Here is a tiny trained network, its code and every weight. The questions are about switching its units off for an input and a target symbol, where a switched-off unit gives its printed mean instead of its output.

import numpy as np


def w(rows, s, z=0):
    codes = np.array(rows[::2]) - 128.0
    scale = np.full(codes.shape[1], s)
    scale[-1] = z or s
    return codes * scale


def f(y):
    return np.maximum(y, 0)


def softmax(a):
    e = np.exp(a - a.max(-1, keepdims=True))
    return e / e.sum(-1, keepdims=True)


def log_softmax(a):
    a = a - a.max(-1, keepdims=True)
    return a - np.log(np.exp(a).sum(-1, keepdims=True))


def net(x, mask):
    ids = ['ΛΞαβγεζηπψ'.index(c) for c in x.split()]
    T = len(ids)
    res = E[ids] + P[:T]
    q, k, v = (res @ M[0].T for M in (Q, K, V))
    z = softmax(np.where(np.tri(T) > 0, q @ k.T / 2**0.5, -1e9)) @ v
    res = res + np.where(mask[0], z, O[0][:, -1]) @ O[0][:, :-1]
    y = f(res @ A[0][:, :-1].T + A[0][:, -1])
    res = res + np.where(mask[1:13], y, B[0][:, -1]) @ B[0][:, :-1]
    return log_softmax(res[-1] @ U[:, :-1].T + U[:, -1])


Q, K, V, O, A, B = {}, {}, {}, {}, {}, {}
E = w([
[112,95,10,175,120],'Λ',
[251,74,114,169,207],'Ξ',
[95,113,141,115,96],'α',
[96,141,169,187,214],'β',
[199,130,96,196,36],'γ',
[121,110,83,38,165],'ε',
[153,119,95,32,98],'ζ',
[104,106,181,108,218],'η',
[193,177,225,140,52],'π',
[75,202,77,159,149],'ψ',
],0.019)
P = w([
[74,65,129,182,184],'0',
[184,111,139,147,153],'1',
[226,141,154,126,118],'2',
[246,148,142,109,128],'3',
[254,148,130,105,119],'4',
[202,156,141,91,109],'5',
[155,177,157,86,76],'6',
[198,175,150,83,89],'7',
[174,181,159,81,94],'8',
[171,159,158,94,91],'9',
[116,156,183,105,86],'10',
],0.0058)
Q[0] = w([
[76,122,118,118,189],'H1',
[254,162,64,109,132],'H1',
],0.0065)
K[0] = w([
[144,132,152,148,86],'H1',
[143,254,141,68,112],'H1',
],0.0084)
V[0] = w([
[114,184,106,49,144],'H1',
[120,254,125,181,138],'H1',
],0.0092)
O[0] = w([
[23,168,155,122,76,5],'H1',
[165,250,125,168,78,86],'H1',
],0.014,0.0011)
A[0] = w([
[111,164,167,86,225,126],'N1',
[154,135,243,53,99,132],'N2',
[157,142,80,135,143,124],'N3',
[130,214,137,142,73,195],'N4',
[110,132,76,9,83,253],'N5',
[81,86,198,84,129,153],'N6',
[158,54,167,113,65,149],'N7',
[179,104,102,136,170,98],'N8',
[56,175,157,134,237,175],'N9',
[105,117,164,127,135,193],'N10',
[84,169,169,76,170,123],'N11',
[155,124,70,140,76,127],'N12',
],0.011,0.0048)
B[0] = w([
[109,180,214,32,26,197],'N1',
[229,143,60,207,34,217],'N2',
[77,220,115,108,39,207],'N3',
[47,138,81,80,236,241],'N4',
[42,119,224,243,195,250],'N5',
[249,71,66,108,144,190],'N6',
[171,105,188,113,210,227],'N7',
[45,134,124,40,86,253],'N8',
[165,213,76,142,104,191],'N9',
[96,220,111,247,180,161],'N10',
[103,45,137,2,87,166],'N11',
[133,46,222,99,44,215],'N12',
],0.0065,0.0073)
U = w([
[148,135,173,70,18,1],'Λ',
[99,221,138,163,125,176],'Ξ',
[104,95,13,155,82,112],'α',
[160,157,194,180,29,187],'β',
[127,104,144,226,190,160],'γ',
[186,177,118,197,128,53],'ε',
[66,113,145,70,138,46],'ζ',
[156,128,121,85,124,239],'η',
[129,155,2,178,222,117],'π',
[86,115,183,169,172,158],'ψ',
],0.008,0.0036)

Each question gives the input, a string of symbols that net reads in full, and the target symbol t.
The units are the heads (2 rows each of Q, K, V and O) and the neurons (one row each of A and B). Each row of codes is followed by its name. A weight is (code - 128) times the scale printed after its matrix; where a second scale follows, it is the last column's (O, A, B and U).
mask holds one flag per unit, heads first, then neurons. A switched-off unit (its flag False) gives its mean, the last column of its rows in O or B, instead of its output. The means were averaged over made-up inputs and are rounded, as every weight is.
A unit's drop is (log p(t) with every unit on - log p(t) with that unit switched off) / (log p(t) with every unit on - log p(t) with every unit switched off).
The circuit of an input: a set's keep is (log p(t) with only the set's units on - log p(t) with every unit switched off) / (log p(t) with every unit on - log p(t) with every unit switched off). Starting from the 12 units with the biggest drops (on a tie, the unit counted first), units are removed one at a time, each time the one whose removal leaves the highest keep (on an exact tie, the one counted first), for as long as the keep stays at least 0.8.
circuit, biggest first: the units of the circuit, biggest drop first
most important unit: the unit with the biggest drop
k most important neurons: the k neurons with the biggest drops, biggest first
drop when u is switched off: that unit's drop, to one decimal
input Ξ γ η, target η: circuit, biggest first => [H1; N5]
input Ξ Ξ γ, target Λ: circuit, biggest first => [H1; N12; N8; N5]
input π ψ π, target Ξ: circuit, biggest first => [N4; H1]
input Ξ Ξ Ξ γ γ γ, target Λ: circuit, biggest first => [N12; H1; N5; N8]
input Λ Ξ Ξ, target η: circuit, biggest first => [H1; N8]
input ε ε Ξ Ξ η, target η: circuit, biggest first => [H1; N6; N5]
input β β Ξ β π, target ε: most important unit => N4
input Λ ψ Ξ Ξ, target Ξ: 2 most important neurons => [N4; N3]
input Ξ Λ ψ, target π: 3 most important neurons => [N4; N1; N8]
input π Λ γ Λ Ξ η ψ, target π: 2 most important neurons => [N4; N8]
input π Ξ Ξ Ξ α η, target Λ: 2 most important neurons => [N1; N4]
input α β β π η Ξ ψ π ε β β, target Ξ: 2 most important neurons => [N9; N1]
input γ α Ξ Ξ ψ Ξ, target Ξ: drop when N4 is switched off => 0.2
input η Ξ Ξ, target η: drop when N5 is switched off => 0.3
input ζ γ π, target ε: most important unit => N2
input Ξ ψ γ, target Ξ: drop when N4 is switched off => 1.6
input ζ ζ η γ ε ζ Λ ζ, target γ: drop when N2 is switched off => 0.1
